Here is a tiny trained network, its code and every weight. The questions are about switching its units off for an input and a target symbol, where a switched-off unit gives its printed mean instead of its output.

import numpy as np


def w(rows, s, z=0):
    codes = np.array(rows[::2]) - 128.0
    scale = np.full(codes.shape[1], s)
    scale[-1] = z or s
    return codes * scale


def norm(h):
    return h / np.sqrt((h * h).mean(-1, keepdims=True) + 1e-5)


def f(y):
    return y / 2 * (1 + np.tanh(0.7978845608 * (y + 0.044715 * y**3)))


def softmax(a):
    e = np.exp(a - a.max(-1, keepdims=True))
    return e / e.sum(-1, keepdims=True)


def log_softmax(a):
    a = a - a.max(-1, keepdims=True)
    return a - np.log(np.exp(a).sum(-1, keepdims=True))


def net(x, mask):
    ids = ['αγδεζθλπσψ'.index(c) for c in x.split()]
    T = len(ids)
    res = E[ids] + P[:T]
    u = 0
    for l in range(2):
        q, k, v = (norm(res) @ M[l].T for M in (Q, K, V))
        z = softmax(np.where(np.tri(T) > 0, q @ k.T / 2**0.5, -1e9)) @ v
        res = res + np.where(mask[u], z, O[l][:, -1]) @ O[l][:, :-1]
        u += 1
        y = f(norm(res) @ A[l][:, :-1].T + A[l][:, -1])
        res = res + np.where(mask[u : u + 4], y, B[l][:, -1]) @ B[l][:, :-1]
        u += 4
    return log_softmax(norm(res)[-1] @ U[:, :-1].T + U[:, -1])


Q, K, V, O, A, B = {}, {}, {}, {}, {}, {}
E = w([
[156,100,227,200,251,146],'α',
[131,102,209,165,226,86],'γ',
[171,122,152,166,202,192],'δ',
[57,84,73,149,190,107],'ε',
[184,30,124,105,91,85],'ζ',
[161,26,140,62,156,148],'θ',
[160,125,166,198,218,194],'λ',
[34,174,93,125,125,63],'π',
[186,42,127,76,73,143],'σ',
[210,124,46,167,131,63],'ψ',
],0.024)
P = w([
[156,185,196,95,254,69],'0',
[138,29,168,176,203,196],'1',
[132,43,170,174,185,187],'2',
[129,57,171,170,172,180],'3',
[130,72,174,169,160,168],'4',
[129,87,178,167,148,161],'5',
[125,108,180,161,136,150],'6',
[127,115,184,160,123,144],'7',
[123,126,183,162,114,135],'8',
[121,134,185,164,102,136],'9',
[119,142,189,162,88,135],'10',
[118,138,187,155,111,136],'11',
],0.012)
Q[0] = w([
[214,112,254,200,144,175],'0.h1',
[163,179,173,191,147,134],'0.h1',
],0.026)
K[0] = w([
[116,153,148,179,3,127],'0.h1',
[141,113,81,164,23,82],'0.h1',
],0.026)
V[0] = w([
[10,163,214,96,20,194],'0.h1',
[242,72,67,213,108,42],'0.h1',
],0.011)
O[0] = w([
[96,78,130,151,110,192,9],'0.h1',
[100,172,161,164,91,5,200],'0.h1',
],0.027,0.012)
A[0] = w([
[226,68,206,4,100,125,216],'0.n1',
[134,82,173,75,107,69,187],'0.n2',
[113,150,172,218,151,129,10],'0.n3',
[149,191,126,27,108,104,63],'0.n4',
],0.014,0.011)
B[0] = w([
[47,4,23,96,7,87,248],'0.n1',
[72,18,141,147,141,170,254],'0.n2',
[219,185,143,14,110,142,133],'0.n3',
[162,10,96,152,237,193,164],'0.n4',
],0.013,0.0085)
Q[1] = w([
[177,92,221,159,114,194],'1.h1',
[212,88,188,246,6,105],'1.h1',
],0.022)
K[1] = w([
[126,103,154,217,155,199],'1.h1',
[81,148,102,252,64,128],'1.h1',
],0.022)
V[1] = w([
[43,96,180,2,148,205],'1.h1',
[178,87,172,29,158,100],'1.h1',
],0.015)
O[1] = w([
[62,86,107,159,138,250,10],'1.h1',
[131,112,166,90,71,207,255],'1.h1',
],0.019,0.0049)
A[1] = w([
[105,111,188,165,183,66,220],'1.n1',
[74,169,230,252,193,97,178],'1.n2',
[89,90,91,103,184,81,248],'1.n3',
[252,213,160,135,163,192,116],'1.n4',
],0.017,0.0014)
B[1] = w([
[82,144,136,138,129,199,254],'1.n1',
[179,58,108,161,97,251,249],'1.n2',
[133,144,103,164,81,103,205],'1.n3',
[49,208,78,84,99,193,169],'1.n4',
],0.024,0.0091)
U = w([
[126,107,190,93,155,114,122],'α',
[51,122,180,141,103,108,51],'γ',
[213,111,123,95,123,122,109],'δ',
[146,134,54,152,106,110,83],'ε',
[156,133,176,168,49,136,43],'ζ',
[91,153,100,174,108,112,64],'θ',
[109,164,118,92,124,123,147],'λ',
[93,109,109,139,254,108,250],'π',
[189,135,127,140,41,184,43],'σ',
[109,142,137,142,225,58,244],'ψ',
],0.021,0.011)

Each question gives the input, a string of symbols that net reads in full, and the target symbol t.
The units are the heads (2 rows each of Q, K, V and O) and the neurons (one row each of A and B). Each row of codes is followed by its name. A weight is (code - 128) times the scale printed after its matrix; where a second scale follows, it is the last column's (O, A, B and U).
mask holds one flag per unit, layer by layer, with each layer's heads first. A switched-off unit (its flag False) gives its mean, the last column of its rows in O or B, instead of its output. The means were averaged over made-up inputs and are rounded, as every weight is.
A unit's drop is (log p(t) with every unit on - log p(t) with that unit switched off) / (log p(t) with every unit on - log p(t) with every unit switched off).
The circuit of an input: a set's keep is (log p(t) with only the set's units on - log p(t) with every unit switched off) / (log p(t) with every unit on - log p(t) with every unit switched off). Starting from all 10 units, units are removed one at a time, each time the one whose removal leaves the highest keep (on an exact tie, the one counted first), for as long as the keep stays at least 0.8.
units of the circuit, in order: the units of the circuit, biggest drop first
most important unit: the unit with the biggest drop
k most important neurons: the k neurons with the biggest drops, biggest first
top k neurons in layer l: the k neurons of layer l with the biggest drops, biggest first
input λ α π ζ λ α γ ψ λ π ψ, target ψ: most important unit => 1.h1
input γ λ ε ε λ λ λ γ α, target α: 4 most important neurons => (0.n3, 1.n2, 0.n1, 1.n3)
input σ ε γ λ α, target σ: 2 most important neurons => (1.n2, 0.n1)
input σ λ π α ψ π δ σ λ ε ψ π, target σ: units of the circuit, in order => (0.n1, 1.n2)
input π ζ λ ψ ε, target π: units of the circuit, in order => (0.h1, 0.n1)
input λ σ λ γ ζ ζ π λ ε γ, target π: units of the circuit, in order => (0.h1, 1.h1)
input α λ δ π π, target α: 4 most important neurons => (0.n1, 1.n2, 1.n4, 0.n4)
input ζ π λ α, target π: units of the circuit, in order => (0.h1, 1.n2)
input ψ λ ε λ π π λ θ π, target ψ: units of the circuit, in order => (1.h1, 1.n2)
input ε ε γ ψ ε λ λ γ σ λ π, target ε: units of the circuit, in order => (1.n3, 0.n4, 0.h1)
input π λ δ λ λ α ε π, target π: units of the circuit, in order => (0.h1, 1.h1, 0.n4)
input π ψ ζ λ λ λ π π γ λ π, target π: units of the circuit, in order => (0.h1, 1.h1, 0.n4, 0.n1)
input ζ π λ δ λ α ζ λ ψ γ ε, target ζ: top 3 neurons in layer 0 => (0.n1, 0.n3, 0.n2)
input λ λ ζ γ, target ζ: units of the circuit, in order => (1.n2, 0.h1, 1.h1, 0.n1)
input π λ ε λ π π γ ψ δ, target ψ: units of the circuit, in order => (0.h1)
input λ λ ε ζ λ γ θ δ ε, target λ: top 2 neurons in layer 0 => (0.n2, 0.n1)
input α θ λ σ σ γ γ ζ ψ λ δ ε, target α: top 2 neurons in layer 0 => (0.n1, 0.n3)
input ψ ζ θ δ, target ζ: 4 most important neurons => (1.n2, 0.n1, 1.n1, 0.n2)
input α σ λ σ σ ψ π, target α: top 3 neurons in layer 0 => (0.n1, 0.n4, 0.n3)
input ψ π λ γ λ λ ε, target ψ: most important unit => 1.h1
input γ σ λ ε, target γ: 3 most important neurons => (1.n2, 0.n3, 0.n1)
input ε λ ψ γ ψ θ θ λ λ λ ε, target ε: units of the circuit, in order => (1.n3, 0.h1)
input σ ψ ζ λ ε, target σ: top 2 neurons in layer 1 => (1.n2, 1.n3)
input γ λ γ λ π γ, target π: units of the circuit, in order => (0.h1, 1.n2)
input ε λ γ π λ γ γ ε π, target ε: units of the circuit, in order => (1.n3, 0.h1, 0.n4)
input π ψ σ λ λ γ, target σ: 3 most important neurons => (1.n2, 0.n1, 0.n3)
input θ π γ λ π λ ε ψ δ λ λ, target ψ: most important unit => 0.h1
input λ γ δ, target δ: 2 most important neurons => (0.n1, 0.n2)
input ψ λ λ π θ ε, target ψ: top 2 neurons in layer 0 => (0.n4, 0.n3)
